(in the rows, 128 means zero)
Here are made-up objects, facts about them, and rows of numbers that follow some of those facts. Name the object behind each unnamed row.

How the objects are related:
(130) (κ a) (σ (575))
(14) (κ a)
(155) (κ a) (Ψ (247)) (σ (41))
(156) (κ a) (σ (471))
(157) (κ b) (Ψ (471)) (σ (53))
(158) (κ b) (σ (156))
(162) (κ a)
(206) (κ a) (σ (550))
(214) (κ a) (Ψ (556))
(247) (κ a) (Ψ (69)) (σ (327))
(252) (κ a) (σ (247))
(267) (κ b) (σ (603))
(270) (κ a)
(272) (κ a) (σ (345))
(280) (κ a) (Ψ (247),(305))
(305) (κ a) (σ (318))
(318) (κ a) (σ (214))
(326) (κ b) (σ (422))
(327) (κ a) (σ (609))
(345) (κ a) (σ (511))
(346) (κ b)
(360) (κ a) (σ (158))
(363) (κ a) (σ (598))
(395) (κ a) (Ψ (471)) (σ (498))
(409) (κ a) (Ψ (14))
(41) (κ b) (σ (521))
(422) (κ b) (σ (252))
(444) (κ a) (Ψ (422))
(471) (κ b) (σ (604))
(475) (κ a) (σ (155))
(483) (κ a) (σ (95))
(498) (κ a) (σ (206))
(499) (κ a) (Ψ (409)) (σ (272))
(511) (κ a) (σ (157))
(521) (κ b) (σ (522))
(522) (κ b) (σ (525))
(525) (κ a) (Ψ (568)) (σ (395))
(53) (κ a) (σ (69))
(550) (κ b) (σ (326))
(551) (κ a) (σ (483))
(554) (κ a) (σ (346))
(556) (κ a) (Ψ (568),(270))
(568) (κ a) (Ψ (270))
(575) (κ b) (σ (551))
(598) (κ a) (σ (130))
(603) (κ b) (Ψ (247))
(604) (κ b) (σ (554))
(609) (κ a) (σ (499))
(69) (κ b) (Ψ (471)) (σ (267))
(77) (κ b)
(89) (κ a) (Ψ (471),(157))
(95) (κ a) (σ (475))

Known rows:
(395): [114  94 106 155 112 189  74 147 154 170 113 140 188 178 120 138  96 115
  89 109 140 102 111 133  62  85 133 104 186 135  91 163 115 116 122 109
 151 153 133 140 156  98 115 118 134 169 131 130 200 117 112 126 146 123
 102  92 140 114  86]
(522): [136 139  87  90 126  89 168 162 122 119 120 116 130  81 234 200  74 104
 153 118  93 112 117 173  90 153  94 188 146 139  83  88 137 164 125 160
 163 119 105 145  53 156 172 154 154 159 159 125  99 119 175 158 150  95
  56 105 117 116 161]
(252): [102 108 145 133 124 178 135  85 122 132 108 115 120 154  88 103 103 109
 117 148 162 138 133 116 179 111 152  84 134 116 127 150 113 123 112 126
  96 127 118 105 139 185 107 119 122 113 124 121 157 176 139 111 133 127
 165 142 102 120 113]
(521): [141 140  86  92 130  82 171 173 129 116 120 122 129  69 222 211  83 100
 154 123  95 117 119 164  92 153  91 188 137 148  90  84 144 164 129 157
 161 118 104 147  60 151 171 153 149 162 158 128  89 130 172 156 149  98
  60 117 119 113 165]
(280): [140 119 158 182 133 160  97 146 130 128 171 149  87 139 113 124 170 123
  90 161  96 118 117 118 137 103 172  82 131 124 137 106 116 102 145 110
 152  89 126 178 175  99 121 108 154 122 129 139 162 133  88 121 121 168
 153 103 149 113 162]
(214): [127 110 125 117 124 115  85 139 111 144 119 145 142 115  94 104 102 172
  83 167  80  77  94 160 146 104 134 116  97 156 168 182  88 126 134 104
  65 134 143 136 166  99  81 143 133 116  81 174 134  55  92 120 132 157
 126 164 204 144 131]
(53): [135 149 168 127 146 143 109 101 174 120 105 143 113 148  99  93 160 158
 112  94 139 141 145  79 138 100 117 121 153  93 136 155 124 120 125 128
 127 111 113 108 197 132 124 104 126  68 125 117 117 116 126 124 141 151
 136 127 121 139  77]
(155): [128 111 120 186 135 164 129 202 157 120 132 163  85 117 133 155 148  99
  94 165  87  84 141  96 115  96 140  86 139 154 130 100 122 108 149 123
 164 128  58 180 177  90  95 104  99 155 143 159 144 150 106 104 143 177
 157 111 164 110 171]
(603): [145 168  95  34 175  61  99 213 163  98 160 154  63  48 225 111 170  92
 133  91  87  93 155 180 136 192 157 212 132 120 122  27 171 120 138 128
 143  71 118 133 170 121 166 137  94 113 165 133 144 126 151 219 125 176
  98 120  94 155 143]
(498): [100 105 142 158 119 192 133 114 126 151  82 130 113 171 138 133 101 150
 111 120 121 111 121 130 111  84 128  95 165 107 105 168  94 132 109 140
 143 135 104 130 131 156 114 119 146 112 130 132 165 140 133 107 151 124
 143 102 132 128  99]
(158): [133 149 106  80 128  21 146 149  76  93 185 101 192  54 178 143 125 149
 162 123 115 106 106 205 161 206  95 192 106 134 114  95 153 162 128 144
 127 105 163  98  83 135 166 157 124 137 132 115  90 123 151 118 107 132
  76 131 110 123 163]
(327): [118 115 151 135 125 162 134  71 133 111 122 117 124 160  84  94 115  98
 122 154 174 154 141  96 181 108 141  84 132 123 131 158 126 121 124 129
  88 127 108 109 134 176 120 120 125 107 122 108 134 152 126 108 133 126
 155 136 115 117 128]
(69): [175 151  75  34 141  77  23 188 156 121 173 162 192  71 206  95 126  62
 162  60 164 140 146 190  90 180 135 218 117 159  92  95 163 139 149 127
 174 106 165 101 176 112 172 120 112 167 132 147 139  61 128 203 121 126
  33 147  44 134 102]
(598): [120 119 138 207 108 164 155 153 101 168 107 132 104 181 117 110 131 168
 148 120 121 181 144  75  90 103 120 110  89  86 159 138 131 121 138 121
 103 138 123 123 119 115 107 101 119 131 123  95 131 140  82 106 109 134
 172 137 121 148 100]
(318): [ 99 119 165 148 126  99 121 102 101 123 140 126 139 144  71 110 162 184
 111 147 137 104 110 121 152 125 127 116 133 124 150 164 113 122 127 131
 139 138 148 105 144 124  98 124 126 105  84 147 120 115 121  88 120 145
 154 146 158 131  93]
(346): [103 138 112  49 134  21 142 128  98 121 153 118  79  89 168 153 130 120
 146 149 134 118 114 177 116 192 139 214 122 147 135  75 163 138 140 155
 150 136 170 117  28 161 150 173 147 149  95 145  92  79 186 206 125  86
  95 169 142 152 124]
(156): [106 123 159 157 127 111 122 112 103 121 141 118 166 132  79 111 158 186
 113 135 136 106 111 126 155 129 116 109 131 122 144 166 113 126 123 129
 137 130 146 103 155 121 101 120 120 100  97 141 121 130 118  69 118 154
 151 141 150 124  98]
(511): [136 142 166 144 133 142 116  86 163 105 121 137 122 166  98  86 153 132
 116 118 149 150 149  74 141  97 111 108 155 108 134 162 133 121 136 133
 116 116  97 109 161 135 134 112 131  77 120 108 113  90 118 106 137 142
 133 111 133 131 107]

Which object is each row?
A row may be one of the objects named above.
[120 130  85  67 125  14 103 148  97 125 191 109 203  82 153 141 115 114
 146 121 159 125 100 183 112 203 115 214 133 148 110  96 174 146 142 133
 148 126 194  93  77 131 161 155 122 183 111 106 123 101 155 167 105 106
  49 153 113 121 104]	(471)
[122 120 141 219 103 165 155 158  93 171 115 127 110 186 127 101 138 178
 148 122 115 185 143  81  91  96 115 107  87  80 158 137 129 123 138 121
  99 137 123 119 109 106 112 102 121 132 124  88 140 134  69  98 108 132
 172 123 121 150 104]	(363)
[133 145  97  69 132  64 156 147 110 113 145 112 126  76 198 151 105 104
 163 121 121 137 126 169 129 180 113 193 115 133 113  81 156 152 133 147
 127 112 137 116  59 161 169 153 137 146 145 109 101 124 162 168 121 106
  81 136 102 131 153]	(77)
[159 126 120 139 131 160 123  81 118 137 102 157 131 156 113 117 190 140
 127 106 136 107 127 106 127  86 114  48  86 143 124 188 122 102 129 123
 142 155 154 185 155  28  95 185 113  82 174 158 185 148  89 140  94 111
 201 110 164 115 154]	(568)
[148 143  83 114 122  69 181 191  99 140 139 119 114  86 201 165 100 115
 185 124 109 173 135 140 103 181 111 197  72 123 134  58 165 151 139 138
 111 118 137 127  48 141 159 139 124 171 152  96  91 145 138 166 108 102
  97 153  89 141 161]	(575)
[146 119 160 178 131 165 101 148 128 129 170 152  88 137 116 118 171 120
  88 165  95 121 119 118 138 101 174  85 129 125 141 111 115 103 145 108
 149  85 127 173 177 102 117 107 155 124 130 134 164 130  88 120 122 165
 147 101 153 111 162]	(280)
[145 145  85 115 123  72 185 189  97 141 136 117 114  84 204 172 101 111
 184 125 105 174 134 140 102 182 109 197  76 121 133  57 167 150 145 139
 111 121 137 125  54 137 158 142 120 172 148  98  89 151 136 167 107 101
  99 153  90 138 158]	(575)
[127  90 129 144 115 192  56 149 105 104 164 153  99 140 143  44 144  42
 125 173 163 113 167 157 184 111 196  58  94 164 120 133 110 104 149 134
 150 114  75 117 180 149  98 104  95 144 116 175 184 119  81 112 136 173
 174 128  88 124 185]	(247)
[ 96 103 140 148 119 192 132 109 123 151  90 122 115 169 133 128  95 144
 112 124 128 113 121 136 126  88 138  89 162 106 107 164  96 133 107 138
 136 132 114 126 133 167 111 118 142 111 131 128 171 155 136 112 147 129
 149 110 123 129  99]	(206)
[158 124 118 137 130 158 124  81 118 142 103 157 128 156 114 121 197 138
 126 107 135 106 130 109 130  87 118  52  86 141 121 187 121 101 127 123
 144 158 157 187 157  24  96 184 115  82 172 164 181 149  93 145  91 112
 200 109 167 115 153]	(568)
[114 113 151 136 123 164 132  74 135 112 123 116 122 161  81  93 115  96
 122 154 166 152 141  97 177 109 139  82 132 124 131 159 124 121 127 130
  90 123 108 109 139 174 117 119 126 108 123 115 134 151 129 104 131 127
 157 138 113 119 128]	(327)
[144 154  65  47 141  39  74 166 186 120 190 129 209 106 155 118 122  52
 121  87 155 139 125 144  81 184 109 223 187 135 101  72 212 122 146  97
  98 116 165 111 122  89 194 152 109 173 168  58 156  87 139 209 105 114
  20 108 108 124 107]	(157)
[113 108 110 145 125 139  85 140 165 156 144 137 181 166  67 117 129 112
  88 126 148 119 118 100  97 113 137 119 172 131 129 140 149  99 131  91
 107 154 147 127 174  82 112 116 102 162 130 107 179 131 104 129 116 137
 121 124 149 118  85]	(89)
[111 110 116 142 125 139  89 143 164 154 141 134 181 166  67 114 129 115
  86 123 149 123 119 101  96 115 132 115 169 129 125 140 145 100 133  90
 108 150 149 128 173  79 111 115 100 163 126 107 178 130 109 129 118 139
 118 124 149 119  84]	(89)
[133 135 163 143 129 142 121  78 160 105 127 129 129 169  89  83 147 120
 120 133 157 153 146  75 145  97 111 101 150 113 133 161 138 122 137 134
 110 120  92 110 152 140 132 116 136  87 120 105 109  87 109 104 132 136
 131 114 133 126 122]	(345)
[124 120 155 143 124 158 132  65 138 105 129 121 124 162  83  87 127  94
 123 154 169 158 146  86 177 106 135  84 137 123 134 157 129 120 129 129
  95 125 103 107 137 165 127 122 128 102 120 111 128 131 120 103 132 131
 148 129 117 121 136]	(609)
[151 176 114  31 163  65 130 156 156 110 123 133 109  60 199 132 136 129
 160  68 115 135 138 160 133 185 110 220 131 106 117  73 157 147 124 141
 128  87 145 104 138 155 174 138 124  95 149 108  99 128 177 196 130 134
  77 141  73 147  99]	(267)
[118 127 159 167 124 106 123 113  91 110 159 112 206 121  80 106 155 199
 120 125 132 103 107 135 171 135 102  96 127 119 137 168 108 135 122 121
 128 123 140  98 176 115 106 113 113  94 109 128 120 146 102  39 112 175
 148 122 134 113 115]	(360)
[139 118 193 184 128 113 112  88  93 133 179 122 135 130  67 141 173 190
  96 159 118 135  79 117 149 119 147 100 113 119 150 148 105 124 141 120
 163  85 189 147 156 118 116 111 188 103  87 137 132 124 103  86 111 146
 136 131 156 103 116]	(305)
[136 115 114 160 121 194 128 118 137 147  84 147 124 160 144 149 139 139
 104 116  99  81 118 126  91  70 114  66 144 138  98 179  97 115 115 127
 160 157 116 185 142  66 111 156 138 112 165 160 176 129 111 125 133 115
 154  78 178 119 146]	(525)
[117 143 108  61 130  17 145 133  89 111 167 109 118  77 172 145 129 131
 153 142 129 117 111 186 130 197 124 207 115 141 130  86 156 148 138 152
 144 122 165 108  42 145 158 169 138 145 107 137  90  97 173 171 116 105
  89 152 132 139 138]	(604)
[133 116 138 184 125 158 162 151 140 150  96 136 112 129  89 169 120 143
 129 134 126 149 135  62 116 104 116 102 106 130 152 131 118 124 133 125
 129 139 106 142 156 130  98 104 112 138 122 134  99 171 120  98 134 137
 160 164 131 117 109]	(483)
[133 150 104  80 132  20 142 146  77  95 187  93 190  51 179 139 122 148
 164 125 116 110 105 203 161 206  98 190 108 139 118  94 149 164 128 141
 131 106 164  99  85 132 164 155 126 137 131 113  90 125 147 119 104 134
  76 135 107 119 161]	(158)
[111 176  97  57 115 111 161  99  99 125 126 102  89  75 174 132  73  74
 165 137 122 134 117 174 180 214 156 192 122 133  92  92 119 135  83 136
 100 147 163  93  61 180 186 149 153 188 175 124 129 137 203 175 107  96
  95 132  43 147 198]	(422)
[115 129  90  55 126 104 156 135  96 127 126 103 118  90 222 147  62  95
 160 122 121 125 118 206 136 173 137 179 131 124  86  88 138 159 113 151
 124 108 135 111  49 192 167 160 141 146 159 105 147 160 177 179 135  93
  87 119  77 135 154]	(550)
[171 113 104 118 124 165 107 114 121 154  85 158 137 132 135 113 116 142
 105 134  82  98 113 135 139  68 110  65  66 153 139 205  96 123 134 106
  72 142 141 184 175  55  89 179 130  92 155 164 172 100  71 148 119 126
 159 137 188 127 164]	(556)
[141 155  61  45 140  40  79 167 185 122 187 130 207 106 155 115 121  54
 123  91 150 142 126 147  80 187 108 225 186 135  99  72 214 124 147  96
 101 116 165 105 125  85 194 154 107 174 169  58 155  83 136 212 104 115
  22 108 108 127 105]	(157)
[129 120 139 191 121 156 164 156 132 155  97 138 107 144  96 155 123 147
 137 134 123 157 137  67 116 108 116 106  98 116 153 131 121 120 133 122
 117 144 114 142 150 128 100 103 111 138 119 127 108 175 116 102 125 133
 169 160 127 126 104]	(551)
[146 168  94  35 172  62 101 214 165 101 159 154  65  46 229 107 173  93
 135  91  87  91 152 185 138 194 157 214 132 119 123  26 173 120 138 126
 144  71 119 136 167 124 163 137  96 115 167 129 142 130 149 221 127 173
  99 121  92 160 142]	(603)
[134 137 165 148 129 141 119  74 157 104 124 131 126 169  87  80 150 116
 116 131 154 153 150  74 149  96 115 101 151 111 134 164 134 122 140 132
 110 119  94 107 151 140 133 113 136  86 122 109 109  89 114 106 134 134
 131 109 134 128 120]	(345)

